Beko: [ 94  80 135  85  68 115 126]
barir: [122  91  95 125  78 134 150]
pato: [137  84 117 100 138 119 116]
basu: [111  85 117 131  48 136 154]
tail: [ 95 125  78] => [134 150]
tail: [111  85 117] => [131  48 136 154]
barir? => [122  91  95 125  78 134 150]
gone pato: [117 119 116 100 137  84] => [138]

sefi: [129 142  98 162 115 128 162]
meb: [192 146 116 118 112 140 135]
tafa: [162 129 136 142 133 127 132]
pato: [104 110 140 118 111 119 113]
gis: [212 152 125 127 134 116 127]
basu: [149 116 120 125 130 120 123]
rek: [162 129 162 142  99 115 128]
Beko: [140 118 146 135 116 191 112]
Kigi: [186 138 132 120 152 125 141]
tail: [118 111] => [119 113]
tail: [132 120 152 125] => [141]
order: [135 192 146 116 118 112 140] => meb
Beko? => [140 118 146 135 116 191 112]
order: [162 115 128 162 129 142  98] => sefi
order: [ 99 115 128 129 142 162 162] => rek

Beko: [122 125 126  87 132 112 125  89 171 131 150 115 128 133 134]
zes: [129 129 134 115 127 104 120 154 133 122 121 126 125 125 133]
pato: [119 124 118  84 132 125 130 163 153 134 148 125 126 128 121]
rek: [120 132 137 168 139 186 129 171 101 120 117 115 134 129 128]
sefi: [133 125 132  90 152  75 132 153 160 125 176 132 133 132 130]
basu: [138 122 130  73 119 149 124 165 154 131  94 126 125 128 141]
meb: [146 132 120  94 148 113 129 125 167 117 116 136 132 117 129]
tafa: [121 125 140  93 148 101 131 120 183 127 184 125 131 127 123]
barir: [146 132 120  94 148 113 129 125 167 117 170 136 132 129 130]
gis: [136 123 120  62 106 196 134 124 174 130  74 142 132 128 127]
order: [128 120 132 137 168 139 186 129 171 101 120 117 115 134 129] => rek
gone tafa: [148 101 120 125 127  93 184 127 140 183 121 131 131 125] => [123]

basu: [167 118 140  98 142  81 133 152 157 125 101]
barir: [150  69 132 120 142 116 166 102 151 110 127]
pato: [124 146 131 130 119 145  74  80 105 110 117]
Kigi: [158 147 112 167 102 148  91 163 163 133 133]
pilat: [100 174 112 148 125 162 201 109  92 119 100]
gis: [158 147 161 101 102 148  91 163 163 133 133]
Beko: [158 147 161 167 102 148  91 163  68 124 164]
tafa: [153  85 136 135 126  93 169 146 106 112  90]
gone gis: [163 133 163 133 158 147  91 148 161 101] => [102]
Beko? => [158 147 161 167 102 148  91 163  68 124 164]

zes: [125 114 121 125 126 135 153 166 127 136 129]
meb: [114 138 127 109 147 130 100  98 127 138 120]
tafa: [130 136 119 128 156 128  90  74 127 129 116]
barir: [133 124 128 136 103 126 134 141 121 122 132]
rek: [135 134 140 113 185 125 109 106 125 120 109]
Kigi: [133 127 131 135 109 133 116 111 128 125 132]
basu: [133 115 123 134 149 126 144 141 132 129 126]
pilat: [129 121 130 112 136 127 169 194 126 123 145]
pato: [124 146 129 127 175 131  71  64 131 127 113]
sefi: [133 124 128 136 103 126 134 127 121 123 132]
gone sefi: [121 128 134 103 123 127 126 136 133 132] => [124]
pilat? => [129 121 130 112 136 127 169 194 126 123 145]
gone zes: [166 125 125 129 153 136 121 114 135 127] => [126]
zes? => [125 114 121 125 126 135 153 166 127 136 129]
gone pilat: [123 126 169 112 129 127 194 145 121 136] => [130]
order: [109 111 116 125 127 128 131 132 133 133 135] => Kigi

barir: [132 150 135 148 129 123 133 143 153 111 119]
pilat: [127 132 141 130 166 116 140 129 128 127 126]
Beko: [125 154 128 107 132 129 127 112  84 101 131]
rek: [128 129 127 141 126 132 127 140 166 116 129]
meb: [130 155 132 126 128 126 133 128 127 111 131]
zes: [130 111 119 143 150 132 133 148 153 135 123]
Kigi: [123 112 118 111 122 132 116 117 103 133 135]
sefi: [123 140 131 129 131 124 130 129 146 114 129]
pato: [131 126 136 120 132 118 128 104  67 125 122]
order: [133 132 148 150 123 111 153 129 135 143 119] => barir
order: [166 116 129 128 129 127 141 126 132 127 140] => rek

meb: [128 128 129 125 127 128 126 135 128 128 131 125 121 129 137 138 126 133]
Beko: [126 110 129  84 125 127  90 151 126 121 128 116 129 127 134 127 122 127]
tafa: [126 110 129  84 125 127  90 150 126 121 128 116 134 127 134 127 122 128]
barir: [130 125 129 127 129 127 110  53 128 130 207 134 118 128 102 157 137 131]
pato: [ 90 125 122 126 128 151 127 129 127 116 127  84 126 127 134 122 110 129]
gis: [127 149 128 127 127 129 166 124 130 121 109 158 132 129 136 117 131 127]
order: [127 122 127 134 127 129 116 128 121 126 151  90 127 125  84 129 110 126] => Beko
meb? => [128 128 129 125 127 128 126 135 128 128 131 125 121 129 137 138 126 133]
tail: [151 126] => [121 128 116 129 127 134 127 122 127]
gone pato: [127 129 127  84 151 127 127 129 110 125 126 134 126 122 116  90 122] => [128]
tail: [117 131] => [127]
pato? => [ 90 125 122 126 128 151 127 129 127 116 127  84 126 127 134 122 110 129]

tafa: [139  98 168 189 106  90]
sefi: [190  98 168 189 107 192]
gis: [168 190  97 189 192 107]
tafa? => [139  98 168 189 106  90]
tail: [168 189 106] => [90]
order: [192 107 189 168  98 190] => sefi
sefi? => [190  98 168 189 107 192]

sefi: [107 131 177 195  97 111 176 127 197  85 111 114 125 147 112 111 113]
Beko: [104 163 105 137  69 108 124 111 145 103 110 114 117 141  66  73  92]
rek: [ 85 120 143 118 142 124 129  87 122  95 153 146  96 182 162 154 144]
gis: [125 111 127 176 197  97 113 118 107 131 111 147 195  85 111 111 114]
tail: [153 146  96 182] => [162 154 144]
order: [ 85  97 107 111 111 111 112 113 114 125 127 131 147 176 177 195 197] => sefi
rek? => [ 85 120 143 118 142 124 129  87 122  95 153 146  96 182 162 154 144]
order: [153 146  96 182 162 154 144  85 120 143 118 142 124 129  87 122  95] => rek
gone sefi: [107 197 111 111 113 125 112 147 195 127  97 131 114 177  85 111] => [176]

